array([ 49, 241, 235,  57])
57
array([16, 79, 10, 68])
68
array([ -26,  913, -358, -833])
-833
array([2272, 3002, 6133, 9472])
9472
array([ 29, 126, 152, 252])
252
array([  6, 193, 173, 151])
151
---
Q:
-58	-56	57	-49	-28	-55
-9	5	56	-57	-58	-17
A: 56

Q: -65	0	-7	41	-53	-40
A: -7

Q: 21	14	54	-2	7	-21
A: 54

Q:
50	-10	21	-42	50	-52
-48	-56	27	50	-51	-38
A: 27

Q:
-1	-10	30	-15	-9	13
11	40	-55	-48	37	13
-51	-24	5	-29	15	-12
A: 5

Q: -10	-18	-57	52	-38	40
A: -57

Q:
40	-27	-29	-38	-7	36
-6	-27	-26	16	19	23
-44	-9	20	42	55	8
A: 20

Q: -47	7	-67	27	22	-32
A: -67
---
-6,41,-20,34,57,-1
15,-16,12,-42,-23,-47
50,-28,17,40,-26,-5
out 15

11,21,-10,34,-65
-63,27,21,-62,17
out -63

11,-24,58,-64
33,0,72,16
out 33

6,4,45,13,16
22,62,41,19,4
4,13,11,30,17
out 22

21,15,73,-8,-25
-46,52,41,-42,23
out -46

4,3,-2,4,-1
2,-13,0,-1,-1
0,-61,1,2,1
out 2

28,-72,38,-5
-3,-12,22,5
out -3

-49,-46,-49,-50
-52,-48,-53,-50
-52,-52,-51,-47
out -52
---
[[-19  15  33  -2  11]
 [ 23 -56  63  69  31]] Out: 31

[[-28 -19  53  54]
 [ 48  24  51  51]] Out: 51

[[  0 -72 -25  68 -32]
 [ 19 -67   7  62   0]] Out: 0

[[-27  40  60  32  41]
 [  1  -7  -3  56  19]] Out: 19

[[-13  56  48  15]
 [ 47  45  46  18]] Out: 18

[[-27  40  42 -44  45  28 -11]
 [ -1  34  26  71 -21 -43  71]] Out: 71

[[ 36 -16  44  27]
 [ 40 -65  57   2]] Out: 2
---
[[ 54 -17  34 -36  20 -50 -28]
 [ 58 -65  57 -51  64 -52  62]] out -17

[[ -3  -5  19 -29 -29  13]
 [  4 -23  11 -56 -55   6]
 [ 49  -5  -7   0   0 -64]] out -23

[[ 61 -33   2  -5]
 [ -5 -12 -68   1]
 [  0   0   0   0]] out -12

[[26  3  8 50  4]
 [20  0  7 56  2]] out 3

[[57  0 11 -4 13 35 10]
 [ 0 30 -3  1 -4  0  0]
 [37 -4 25 -2 29 21 13]] out 30

[[ 13 -24  -8 -11 -18 -18  32]
 [ 34  31 -56 -20 -10   0  23]
 [  6 -19 -26  -7  15  16  32]] out 31

[[ -2 -59  -3 -31]
 [-62  -9   7  20]] out -59

[[ 46 -28  11 -58]
 [ 23  12  13  -9]] out -28
---
 -95   527   451   -25  -393
 246   290   227   115   849
  95   364   255   185  -603
==> 849, -603

 3  84  65  80  54  61 ==> 84, 3

567  220  976  377 ==> 976, 220

4228  5008  8151  2774 ==> 8151, 2774

 212  -601   233   463   505   -34
 472   -93  -330   230    49   351
  47  -529   204   438   574   -73
==> 574, -601

114  158   87  149  142   70
158   41  177   55   52  197
 99  172   82  162  159   76
==> 197, 41

-652  -437   192   -35   -47  -172
-544   529  -649   365  -323   -14
==> 529, -652

 25   34   36   17  -44 ==> 36, -44
---
Input: [ 58 -38  51  47 -31 -32]
Output: -38

Input:
[[-32 -29 -33  51  53]
 [ 37  32  38 -45 -45]]
Output: 32

Input:
[[ 8  5 15  7  4  3 27]
 [35 13 28 14 13 39 60]]
Output: 13

Input: [-10 -63  46 -11  67]
Output: -63

Input: [53 52 54 -9 -9 16]
Output: 52

Input: [-54   5  14 -50 -36 -11  19]
Output: 5
---
[[  6.525   6.809 -10.289   4.876   3.390]
 [ -2.246   4.416 -13.832  -6.751   1.878]
 [ -1.304  17.776 -12.498 -12.581  22.771]] yields 1.878

[[ 0.15 -0.07 -0.11 -0.11 -0.04 -0.10  0.07]
 [-0.10  0.12 -0.11  0.02 -0.14  0.01  0.03]] yields 0.07

[[  5.915   2.713  17.343  21.733  -8.637   8.827]
 [-17.542  -6.359   1.829   0.480   1.527   8.068]
 [  1.666  -2.230  20.263  16.752  -8.809   9.610]] yields 8.068

[[ 12.4  16.2  17.0  10.3]
 [  1.3  -2.5 -10.7  -1.0]] yields 10.3

[[  29.135  133.355   71.330  175.532 -170.201  112.132   71.804]
 [ 155.269  176.923   13.879   54.642 -191.538  119.460   31.156]] yields 71.804

[[ 1.32  1.50 -0.03  1.50  1.92]
 [ 1.34  0.41  1.97 -1.73  0.47]] yields 1.92
